Moves between nodes:
RC @ BG
RC ~ PR
RC § LF
RC ^ SQ
LL @ QB
LL ~ BQ
LL § GT
LL ^ QD
QT @ CT
QT ~ CG
QT § MD
QT ^ TT
PZ @ QP
PZ ~ BZ
PZ § CQ
PZ ^ JB
CL @ MS
CL ~ FP
CL § MJ
CL ^ RL
BC @ JH
BC ~ HG
BC § MM
BC ^ SC
DH @ SM
DH ~ DZ
DH § HL
DH ^ QF
ZN @ BL
ZN ~ MP
ZN § RJ
ZN ^ NT
BZ @ DG
BZ ~ LT
BZ § DN
BZ ^ PF
GT @ CF
GT ~ HD
GT § BC
GT ^ JR
ZZ @ FL
ZZ ~ CR
ZZ § BN
ZZ ^ QL
RP @ ZB
RP ~ SG
RP § BP
RP ^ CG
TT @ QT
TT ~ CC
TT § GL
TT ^ LC
MD @ LC
MD ~ PP
MD § TP
MD ^ GL
FT @ DM
FT ~ GT
FT § SZ
FT ^ ZP
QB @ HG
QB ~ TC
QB § CF
QB ^ LL
BG @ FB
BG ~ GG
BG § TB
BG ^ RC
RZ @ BF
RZ ~ GH
RZ § FC
RZ ^ HD
HM @ TL
HM ~ HR
HM § TQ
HM ^ ZT
PC @ RR
PC ~ QT
PC § ZM
PC ^ ZG
BD @ MR
BD ~ HM
BD § RL
BD ^ MS
BL @ ZM
BL ~ GL
BL § SN
BL ^ ZN
ZB @ LJ
ZB ~ ZL
ZB § CC
ZB ^ RP
GF @ JF
GF ~ BL
GF § QN
GF ^ GG
DP @ JM
DP ~ ZC
DP § BD
DP ^ GB
PB @ DQ
PB ~ BM
PB § SG
PB ^ RN
GG @ GF
GG ~ ZN
GG § TR
GG ^ PR
MP @ GL
MP ~ GN
MP § PC
MP ^ TP
ZJ @ NM
ZJ ~ MJ
ZJ § QR
ZJ ^ BM
GL @ MD
GL ~ CZ
GL § RR
GL ^ MP
QR @ GP
QR ~ BH
QR § DZ
QR ^ NR
BB @ LF
BB ~ JL
BB § QQ
BB ^ GJ
QD @ LL
QD ~ BF
QD § JR
QD ^ CF
LZ @ CQ
LZ ~ NG
LZ § QL
LZ ^ FL
NM @ QS
NM ~ ZQ
NM § GP
NM ^ ZJ
FP @ ZT
FP ~ NQ
FP § DP
FP ^ TQ
JM @ TQ
JM ~ DJ
JM § MR
JM ^ DP
MS @ BD
MS ~ ZT
MS § ZQ
MS ^ CL
NG @ DN
NG ~ DL
NG § QP
NG ^ JZ
QL @ ZZ
QL ~ QP
QL § RD
QL ^ GM
TC @ ZD
TC ~ GQ
TC § RZ
TC ^ BQ
LC @ TT
LC ~ BP
LC § MP
LC ^ MD
PP @ BP
PP ~ ZS
PP § NH
PP ^ CZ
SQ @ RC
SQ ~ QN
SQ § BB
SQ ^ TB
SN @ NT
SN ~ RR
SN § LG
SN ^ RJ
MM @ SL
MM ~ QD
MM § ZP
MM ^ DM
ZS @ QF
ZS ~ DQ
ZS § ZB
ZS ^ HL
RJ @ SN
RJ ~ PC
RJ § JF
RJ ^ MT
TM @ SZ
TM ~ SC
TM § JD
TM ^ HT
DZ @ ZF
DZ ~ QS
DZ § PB
DZ ^ QM
CZ @ PP
CZ ~ HL
CZ § CT
CZ ^ GN
PH @ MJ
PH ~ GB
PH § LH
PH ^ PG
JL @ TD
JL ~ LG
JL § BG
JL ^ GR
JH @ JR
JH ~ FC
JH § SL
JH ^ BC
HT @ TM
HT ~ SL
HT § HR
HT ^ RG
ZC @ DJ
ZC ~ HT
ZC § HM
ZC ^ NC
BF @ BQ
BF ~ CJ
BF § FS
BF ^ RZ
RQ @ RT
RQ ~ SQ
RQ § FF
RQ ^ DL
QH @ PF
QH ~ RT
QH § JZ
QH ^ DN
LF @ TB
LF ~ TD
LF § LT
LF ^ BB
ZQ @ RL
ZQ ~ JM
ZQ § PG
ZQ ^ MJ
ZD @ JG
ZD ~ RD
ZD § BF
ZD ^ TC
BN @ GM
BN ~ JB
BN § PQ
BN ^ RD
MQ @ JJ
MQ ~ GM
MQ § TC
MQ ^ JG
QF @ DH
QF ~ QM
QF § LJ
QF ^ ZS
GR @ JL
GR ~ JF
GR § RC
GR ^ FB
TP @ MP
TP ~ NH
TP § ZG
TP ^ RR
ZF @ NR
ZF ~ SF
ZF § DQ
ZF ^ DZ
DQ @ QM
DQ ~ ZJ
DQ § ZL
DQ ^ PB
PQ @ GQ
PQ ~ LZ
PQ § JJ
PQ ^ CJ
DL @ RQ
DL ~ TB
DL § DG
DL ^ FD
RN @ PB
RN ~ GP
RN § SM
RN ^ ZL
SM @ SG
SM ~ ZF
SM § ZS
SM ^ DH
LG @ MT
LG ~ FR
LG § GG
LG ^ JF
CC @ CG
CC ~ DH
CC § CZ
CC ^ BP
MJ @ ZQ
MJ ~ DP
MJ § BH
MJ ^ PH
JF @ LG
JF ~ ZM
JF § PR
JF ^ GF
FC @ FS
FC ~ JG
FC § LL
FC ^ HG
CG @ RP
CG ~ SM
CG § PP
CG ^ CC
NQ @ BR
NQ ~ LQ
NQ § ZC
NQ ^ TG
JZ @ NG
JZ ~ FD
JZ § PZ
JZ ^ CR
QQ @ LT
QQ ~ BG
QQ § DL
QQ ^ RT
RD @ BN
RD ~ NB
RD § CJ
RD ^ GQ
FD @ DL
FD ~ LF
FD § BZ
FD ^ FF
RT @ QQ
RT ~ RC
RT § FD
RT ^ RQ
GP @ BM
GP ~ PG
GP § ZF
GP ^ QR
QM @ DZ
QM ~ NM
QM § RN
QM ^ DQ
NB @ JB
NB ~ QH
NB § FL
NB ^ CQ
TG @ NQ
TG ~ SZ
TG § NC
TG ^ DJ
CJ @ PQ
CJ ~ FL
CJ § MQ
CJ ^ GH
RR @ TP
RR ~ CT
RR § FR
RR ^ PC
CR @ JZ
CR ~ FF
CR § JB
CR ^ QP
RL @ CL
RL ~ TQ
RL § PH
RL ^ ZQ
GB @ DP
GB ~ NC
GB § MS
GB ^ MR
HD @ RZ
HD ~ JJ
HD § HG
HD ^ FS
ZT @ HM
ZT ~ BR
ZT § JM
ZT ^ FP
TD @ TR
TD ~ MT
TD § FB
TD ^ JL
MR @ GB
MR ~ TL
MR § CL
MR ^ BD
TL @ NC
TL ~ JD
TL § FP
TL ^ HM
JG @ MQ
JG ~ BN
JG § BQ
JG ^ ZD
FB @ GR
FB ~ GF
FB § SQ
FB ^ BG
SG @ ZL
SG ~ NR
SG § QF
SG ^ SM
SZ @ LQ
SZ ~ BC
SZ § RG
SZ ^ TM
NH @ GN
NH ~ ZB
NH § TT
NH ^ CT
TR @ QN
TR ~ RJ
TR § GR
TR ^ TD
JJ @ GH
JJ ~ QL
JJ § ZD
JJ ^ MQ
LJ @ HL
LJ ~ RN
LJ § CG
LJ ^ ZB
GN @ CZ
GN ~ LJ
GN § QT
GN ^ NH
DM @ MM
DM ~ CF
DM § LQ
DM ^ FT
SC @ BC
SC ~ QB
SC § DM
SC ^ SL
TB @ SQ
TB ~ TR
TB § GJ
TB ^ LF
HG @ FC
HG ~ ZD
HG § QD
HG ^ QB
MT @ RJ
MT ~ ZG
MT § GF
MT ^ LG
ZG @ PC
ZG ~ TT
ZG § BL
ZG ^ FR
TQ @ FP
TQ ~ TG
TQ § GB
TQ ^ JM
BR @ HR
BR ~ ZP
BR § DJ
BR ^ NQ
LQ @ ZP
LQ ~ JH
LQ § HT
LQ ^ SZ
DG @ FF
DG ~ GJ
DG § QH
DG ^ BZ
CQ @ NB
CQ ~ DN
CQ § ZZ
CQ ^ LZ
CF @ QD
CF ~ RZ
CF § JH
CF ^ GT
PF @ BZ
PF ~ QQ
PF § NG
PF ^ QH
BP @ CC
BP ~ QF
BP § GN
BP ^ PP
DJ @ TG
DJ ~ TM
DJ § TL
DJ ^ ZC
GM @ QL
GM ~ PZ
GM § GQ
GM ^ BN
DN @ QH
DN ~ RQ
DN § CR
DN ^ NG
GJ @ BB
GJ ~ GR
GJ § RT
GJ ^ LT
NT @ ZN
NT ~ TP
NT § MT
NT ^ SN
JB @ PZ
JB ~ PF
JB § LZ
JB ^ NB
NC @ ZC
NC ~ RG
NC § ZT
NC ^ TL
HR @ JD
HR ~ FT
HR § TG
HR ^ BR
FR @ ZG
FR ~ LC
FR § ZN
FR ^ ZM
QS @ SF
QS ~ RL
QS § BM
QS ^ NM
JD @ RG
JD ~ DM
JD § NQ
JD ^ HR
FF @ FD
FF ~ BB
FF § PF
FF ^ DG
GH @ CJ
GH ~ ZZ
GH § JG
GH ^ JJ
ZM @ FR
ZM ~ MD
ZM § NT
ZM ^ BL
HL @ ZS
HL ~ PB
HL § RP
HL ^ LJ
ZP @ FT
ZP ~ JR
ZP § TM
ZP ^ LQ
FL @ LZ
FL ~ JZ
FL § GM
FL ^ ZZ
BH @ PG
BH ~ BD
BH § QS
BH ^ LH
LH @ BH
LH ~ MS
LH § NM
LH ^ SF
LT @ GJ
LT ~ FB
LT § RQ
LT ^ QQ
PR @ GG
PR ~ NT
PR § TD
PR ^ QN
ZL @ RN
ZL ~ QR
ZL § DH
ZL ^ SG
BQ @ TC
BQ ~ PQ
BQ § HD
BQ ^ BF
JR @ GT
JR ~ FS
JR § SC
JR ^ JH
PG @ PH
PG ~ MR
PG § SF
PG ^ BH
SL @ SC
SL ~ LL
SL § FT
SL ^ MM
QN @ PR
QN ~ SN
QN § JL
QN ^ TR
GQ @ RD
GQ ~ CQ
GQ § GH
GQ ^ PQ
NR @ QR
NR ~ LH
NR § QM
NR ^ ZF
RG @ HT
RG ~ MM
RG § BR
RG ^ JD
FS @ HD
FS ~ MQ
FS § QB
FS ^ FC
SF @ LH
SF ~ CL
SF § ZJ
SF ^ QS
CT @ NH
CT ~ RP
CT § LC
CT ^ QT
BM @ ZJ
BM ~ PH
BM § NR
BM ^ GP
QP @ CR
QP ~ DG
QP § NB
QP ^ PZ

The rows follow the links: the fewer symbols apart two nodes are, the more alike their rows tend to be.

Each row, then its node:
49,18,12,-14,-34,31,-36,-45,32,11,-77,1,46,16,35,69,21,37,31,16,-50,-3,-60,2,8,-57,46,15,-11,1,-71,-44,21,10,46,-35,-58,-22,-45,-14,-61: QR
-12,-43,17,20,-17,-1,-26,67,50,103,-4,-32,29,-14,26,-32,-24,28,-4,30,-93,-67,-32,-10,31,19,-27,24,13,-2,0,26,-30,21,-3,76,-37,-33,-2,-48,-62: TM
-9,40,15,-18,-54,-11,92,45,-57,-48,-26,24,73,-11,-77,-67,30,-21,4,-24,-15,61,27,10,20,78,-11,36,-6,-10,-33,-21,24,-10,25,-14,6,26,11,36,-42: HG
-29,11,-30,-36,9,66,17,16,2,20,55,11,37,-76,-92,-3,25,23,-34,12,-38,66,-38,-74,32,-47,-11,-29,39,29,-31,18,-6,-57,45,-15,19,57,0,17,-14: ZT
-8,-37,16,25,-23,-14,-25,60,54,92,-10,-27,17,-14,27,-33,-23,16,1,34,-92,-68,-26,-16,32,27,-33,22,17,-12,-1,23,-15,21,-11,87,-30,-37,6,-50,-66: SZ
-17,-50,-24,-7,-19,20,1,-30,-35,9,-1,16,1,51,22,30,-37,-8,-4,7,83,26,91,55,-75,-11,57,59,22,33,48,-20,-11,6,-18,-44,-5,-20,-45,-75,38: PR
42,18,22,-2,53,-50,-42,-67,12,-63,-7,42,-11,5,69,41,-4,1,33,42,53,-30,-28,9,49,-42,20,-70,-23,-3,-60,24,-6,2,8,-56,36,-16,14,58,48: RR
-31,-12,4,-45,6,68,18,33,16,70,41,-20,73,-68,-67,-14,25,53,-27,20,-58,33,-48,-43,26,-41,14,1,29,33,-11,30,-43,-21,66,-20,-1,35,-18,5,-31: ZC
35,-13,57,-13,29,-32,49,17,-34,-26,23,-5,-16,73,0,-64,-14,10,-34,-35,29,-63,-14,34,-12,77,5,-4,-25,0,13,-33,-23,65,-24,-11,44,-35,78,81,25: DG
47,7,10,2,53,-46,-40,-65,4,-58,-7,48,-7,14,76,35,-12,5,29,45,49,-36,-22,8,43,-49,17,-71,-9,-4,-67,19,-4,7,-5,-56,46,-26,18,55,49: PC
61,-15,-3,9,47,-48,-41,-58,-15,-51,-4,59,-2,29,85,29,-16,15,15,40,40,-43,-2,6,30,-55,13,-58,16,2,-65,4,-3,15,-23,-53,62,-33,21,39,48: FR
-12,13,-1,34,-64,-52,10,50,46,-4,-49,12,-16,-24,-11,-28,-26,-45,2,42,-24,-12,15,-43,42,65,-54,30,19,-31,-57,-9,52,-10,-26,95,3,-23,33,-5,-86: SC
50,24,13,-11,-30,29,-38,-48,31,13,-73,7,48,24,32,67,21,33,34,13,-57,-7,-59,12,14,-42,45,15,-21,-5,-74,-45,27,8,40,-37,-81,-23,-45,-18,-53: GP
-15,-8,0,40,-51,-48,-14,54,56,26,-43,-1,-19,-20,8,-26,-35,-29,4,46,-48,-37,6,-39,34,53,-56,29,20,-33,-43,2,33,2,-34,107,-9,-30,27,-20,-80: MM
52,-62,-28,14,-1,3,-16,-28,-53,4,13,56,17,78,60,18,-44,18,-8,12,46,-17,72,37,-45,-30,22,12,58,26,-3,-21,-3,13,-48,-59,45,-42,-15,-49,56: MT
0,-55,-24,-1,-20,18,-2,-30,-42,14,1,22,8,59,28,25,-38,-2,-9,7,73,17,93,57,-70,-13,49,52,31,34,35,-22,-12,7,-29,-51,1,-22,-40,-75,43: GG
-91,-38,-48,26,27,-60,8,-8,38,18,-24,-58,-7,-85,20,-54,0,7,28,22,17,-40,50,12,-25,-21,-4,2,59,-82,48,31,-10,-10,-34,37,22,41,-15,-9,7: BN
40,-15,60,-11,23,-27,50,15,-32,-15,27,-6,-6,74,-11,-62,-20,14,-38,-29,36,-68,-10,39,-10,82,10,5,-18,-10,7,-37,-22,60,-25,-18,48,-37,72,75,26: BZ
11,26,-60,38,11,22,-18,-5,-12,-13,50,60,-37,-7,-52,11,30,-33,-14,-18,-64,42,-21,-68,48,5,-70,-67,18,-9,-29,-2,55,-65,-32,43,-42,32,24,-32,26: MS
-90,-37,-55,27,33,-62,7,-1,24,15,-19,-55,0,-81,26,-58,6,13,34,10,0,-40,49,11,-28,-25,-9,-9,54,-77,59,32,-23,-10,-34,40,21,47,-13,-10,10: RD
-79,-41,-53,22,42,-60,17,22,-14,11,-16,-42,24,-64,37,-80,31,25,39,-18,-41,-27,34,21,-28,-20,-26,-16,32,-49,77,33,-44,2,-27,32,8,56,-10,-8,14: CJ
47,7,-6,-28,-33,43,-43,-33,28,-4,-77,-11,26,-4,37,79,9,44,19,19,-33,8,-48,-35,-18,-97,42,18,5,22,-67,-42,20,10,34,-36,2,-16,-36,11,-70: DZ
-18,-39,23,-19,-3,38,-7,58,34,112,20,-39,68,-31,-5,-31,0,57,-13,21,-91,-37,-51,-10,26,-9,6,23,20,17,4,36,-56,16,38,24,-33,-10,-20,-33,-51: HR
20,-14,53,-10,-11,-11,58,-7,10,23,23,-25,26,42,-50,-42,-45,9,-50,12,77,-68,21,52,-9,95,32,40,31,-57,-22,-28,13,26,-20,-39,49,-38,27,40,21: JZ
51,4,-17,-24,-33,46,-49,-23,16,-9,-64,-17,7,-11,38,80,4,47,4,8,-27,21,-38,-55,-28,-113,25,16,19,36,-53,-37,17,6,25,-26,34,-11,-23,14,-66: DQ
-91,-36,-47,26,19,-60,10,-13,46,19,-26,-62,-3,-90,12,-44,-11,5,23,31,35,-42,51,13,-24,-16,4,7,61,-88,41,26,-4,-16,-31,34,26,33,-16,-8,5: GM
-15,19,6,-21,-16,-12,90,50,-84,-27,-8,12,92,-2,-43,-91,57,12,19,-57,-55,45,21,34,0,56,-10,19,-11,-2,22,-7,-17,8,23,-32,-9,45,3,24,-8: RZ
24,-14,56,-8,-10,-8,62,-3,-2,18,26,-17,22,52,-48,-49,-41,11,-53,3,68,-70,11,52,-11,95,25,32,24,-45,-17,-33,9,33,-22,-41,49,-43,38,46,29: NG
-82,8,1,-32,34,-41,7,-18,1,-76,-36,-25,-77,-19,25,-9,8,-40,31,-6,77,35,22,16,-47,-18,48,6,-69,39,75,-7,-38,33,8,30,-15,26,22,39,-1: TB
41,-14,61,-9,2,-19,60,11,-19,4,30,-7,16,71,-30,-55,-32,13,-50,-15,49,-71,-1,45,-9,92,15,18,7,-24,-10,-33,-3,50,-21,-31,48,-41,56,58,27: QH
-13,19,-1,29,-69,-48,19,44,39,-18,-50,15,-11,-24,-25,-28,-24,-49,3,40,-20,-1,17,-42,38,68,-50,35,17,-31,-63,-15,56,-10,-24,85,9,-15,34,6,-84: BC
-21,-13,25,-1,-21,-17,50,-22,39,30,7,-40,24,-5,-57,-34,-52,1,-41,38,95,-60,38,45,-18,73,34,47,52,-80,-21,-17,25,3,-22,-30,45,-20,7,20,12: PZ
-11,-13,0,41,-50,-46,-18,56,55,39,-37,-8,-16,-16,17,-28,-32,-24,6,44,-58,-48,0,-34,36,49,-53,25,20,-28,-38,6,26,6,-37,107,-15,-32,24,-31,-79: DM
51,28,3,33,-11,17,-37,-39,14,26,-22,39,24,53,14,41,26,-2,32,-11,-79,-19,-55,25,44,25,4,-15,-35,-30,-46,-30,44,-16,8,-1,-134,-25,-27,-62,-6: SF
-5,-13,33,-4,-21,-12,55,-19,30,30,15,-34,27,11,-58,-32,-49,4,-47,31,90,-58,33,50,-15,80,35,47,48,-74,-22,-21,23,9,-18,-36,45,-29,13,27,16: QP

Each walk starts at a row. The symbols on each line, taken left to right, move it on to the next node.
Each answer is a row, close to the row of the node it stands for.
new walk
-14,4,-1,38,-60,-48,-1,53,50,10,-43,2,-17,-20,-6,-27,-31,-42,2,44,-33,-25,12,-39,40,60,-55,30,17,-31,-51,-8,46,-1,-30,106,-2,-28,35,-12,-83
^ ^ ~ ~ ^ ^ @	-11,22,12,-17,-26,-12,94,52,-82,-35,-13,11,91,-2,-55,-85,49,6,15,-51,-42,51,21,27,9,63,-12,23,-11,-4,4,-11,-9,-1,27,-30,-5,40,3,29,-14
@ § ~ ~ ~ @ §	-60,-18,-4,9,-13,-31,38,-25,64,28,-12,-52,12,-50,-39,-29,-43,0,-23,53,89,-49,52,29,-20,37,30,41,66,-93,-9,-2,23,-12,-21,-5,41,3,-10,5,8
new walk
-23,19,-46,-18,8,57,10,10,-6,1,54,23,9,-71,-93,1,31,3,-35,4,-37,70,-29,-86,35,-39,-29,-47,40,20,-33,18,14,-64,24,2,17,59,11,17,-4
@ @ ^ ^ ^ ^	-15,24,-56,0,9,43,4,7,-8,-10,54,36,-14,-56,-85,5,29,-12,-30,-1,-43,67,-24,-90,39,-26,-46,-61,36,13,-35,11,32,-71,2,16,4,56,22,2,8
~ @ ^ § @ ~	-14,-42,25,-8,-2,29,-9,60,40,114,16,-37,59,-24,6,-27,-7,51,-9,22,-94,-45,-45,-8,27,-2,-4,24,15,13,8,35,-53,17,29,35,-34,-20,-17,-43,-54
new walk
49,26,15,-4,-31,27,-38,-48,30,18,-60,13,44,28,33,58,25,27,32,8,-63,-16,-59,18,21,-28,44,11,-24,-13,-68,-41,32,3,37,-25,-94,-26,-46,-29,-44
@ § ~ @ @ ~ ~	-31,-4,-9,-47,4,71,22,29,8,57,43,-18,68,-72,-79,-14,26,47,-32,18,-51,43,-44,-52,30,-42,9,-8,33,28,-21,26,-37,-35,64,-20,8,39,-13,17,-28
§ § ~ @ ^ @ ^	-31,-21,10,-47,4,69,15,41,15,82,35,-29,76,-60,-57,-19,18,60,-28,19,-65,18,-51,-35,27,-34,16,4,25,30,-12,34,-52,-13,63,-18,-8,28,-26,-4,-38
new walk
58,-64,-28,12,8,-5,-23,-34,-50,-2,13,60,15,78,67,19,-40,21,-12,18,39,-27,61,32,-38,-33,13,-2,59,24,-16,-20,-5,15,-50,-61,51,-42,-6,-38,57
~ ~ § §	35,32,32,-3,55,-40,-41,-69,19,-61,-5,38,-14,0,58,45,-3,-4,36,45,58,-27,-36,16,56,-37,26,-68,-37,-5,-57,29,-4,3,18,-54,30,-15,10,57,48
^ @ § § § @ @	72,-46,-19,16,28,-31,-33,-41,-41,-27,5,64,13,60,86,18,-29,23,4,28,34,-42,30,14,0,-47,8,-36,47,12,-44,-10,-3,17,-49,-57,70,-39,11,-1,54
new walk
50,28,11,14,-18,18,-34,-45,24,26,-44,30,39,45,26,51,24,14,32,-1,-76,-19,-56,30,34,5,25,0,-34,-19,-55,-36,35,-8,24,-18,-118,-27,-41,-46,-28
§ ^ @ ^ ^	46,16,9,-19,-31,36,-42,-39,29,3,-78,-2,43,6,29,73,19,44,29,20,-43,1,-57,-11,-1,-70,51,17,-6,5,-76,-47,22,10,44,-36,-40,-20,-40,0,-65
~ § ~ § ~ ^ @	3,26,-62,19,13,33,-9,-1,-10,-14,54,52,-30,-33,-73,9,31,-30,-26,-12,-53,55,-19,-86,44,-12,-61,-67,30,4,-34,4,45,-71,-16,32,-16,47,28,-11,20
new walk
-58,-26,-19,-20,-20,13,10,-32,-13,-13,-15,-5,-24,18,10,26,-24,-25,8,7,94,47,83,53,-76,-10,72,59,-11,38,64,-10,-12,3,3,-22,-30,-2,-47,-55,23
^ ^ ~ § § ^	-67,-17,-16,-25,-13,6,9,-32,-8,-22,-24,-12,-32,5,10,25,-24,-34,16,9,100,54,76,50,-74,-14,72,59,-26,42,69,-12,-20,5,13,-17,-32,8,-44,-46,22
~ ^ ~ ^	68,-37,-15,16,36,-36,-37,-47,-33,-37,-1,63,4,54,88,22,-27,22,8,34,35,-42,20,9,5,-50,8,-46,40,10,-54,-4,-4,15,-40,-59,71,-37,16,13,54
new walk
-11,43,8,2,-77,-31,63,43,-8,-51,-46,27,27,-19,-67,-40,0,-49,1,15,0,45,25,-24,33,82,-29,38,3,-25,-68,-27,57,-15,10,31,13,10,23,32,-65
§ § ^ § ^ @	-11,-29,8,39,-34,-32,-27,61,60,68,-24,-21,-3,-12,27,-31,-32,-7,1,38,-74,-64,-12,-26,32,37,-46,24,16,-17,-17,19,3,18,-26,105,-26,-40,14,-40,-74
~ @ ~ ^ ^ ~	-45,-27,-26,7,31,-38,50,45,-64,3,-4,-19,58,-25,15,-101,56,31,36,-57,-75,0,26,36,-16,5,-24,-10,9,-24,77,21,-55,10,-4,5,-5,55,-1,1,15
new walk
-60,-35,-40,16,40,-51,32,38,-41,5,-9,-33,45,-44,33,-94,46,28,40,-41,-62,-16,31,28,-24,-11,-24,-15,24,-32,84,30,-50,8,-16,20,0,58,-2,-3,17
@ § ~ ^ ^ @ ~	-44,-14,10,6,-17,-29,45,-26,58,30,-5,-47,13,-34,-45,-26,-45,1,-26,50,92,-53,47,39,-19,49,35,43,64,-93,-9,-6,28,-10,-23,-15,43,-8,-6,10,9
@ ~ ^ ~ @ @ ^	-28,-1,25,-21,52,-60,16,8,-20,-78,-15,-16,-75,21,38,-39,13,-16,12,-35,38,-17,-15,7,-22,11,15,-27,-68,31,54,-19,-45,64,-12,32,17,6,76,91,7
new walk
68,-53,-24,16,20,-22,-28,-36,-51,-17,7,64,9,68,82,17,-36,21,-1,21,36,-38,44,20,-15,-46,12,-20,54,19,-34,-14,-5,17,-50,-57,67,-41,5,-11,56
§ ^ § ~ ~	28,42,37,-4,56,-36,-39,-69,24,-61,-2,27,-18,-6,51,48,-4,-12,37,42,63,-19,-41,19,62,-27,27,-65,-51,-8,-50,36,-5,-2,29,-54,13,-17,4,59,48
~ ~ ~ ^ ~ ~ ~	4,23,-64,31,10,27,-15,-6,-9,-16,54,53,-34,-21,-63,10,31,-33,-22,-16,-57,48,-25,-75,47,-2,-66,-69,25,-1,-33,-1,48,-71,-21,36,-28,41,27,-21,22
new walk
-18,-34,22,-27,0,51,2,55,33,109,25,-37,74,-37,-21,-29,3,63,-17,24,-88,-22,-52,-12,27,-16,8,22,23,26,3,37,-56,9,48,10,-24,-4,-25,-24,-50
^ @ § @ ^ ^ ~	-10,-44,21,9,-13,9,-20,65,45,109,2,-35,39,-14,22,-30,-16,38,-4,28,-96,-59,-35,-13,32,13,-21,27,18,1,2,32,-38,18,7,65,-39,-30,-7,-46,-61
^ ~ § @ ^ ~ ^	-16,29,0,20,-74,-46,30,45,26,-29,-50,17,-4,-24,-39,-31,-16,-50,2,36,-11,16,20,-36,37,71,-45,34,15,-33,-68,-18,58,-17,-21,76,11,-8,34,14,-81
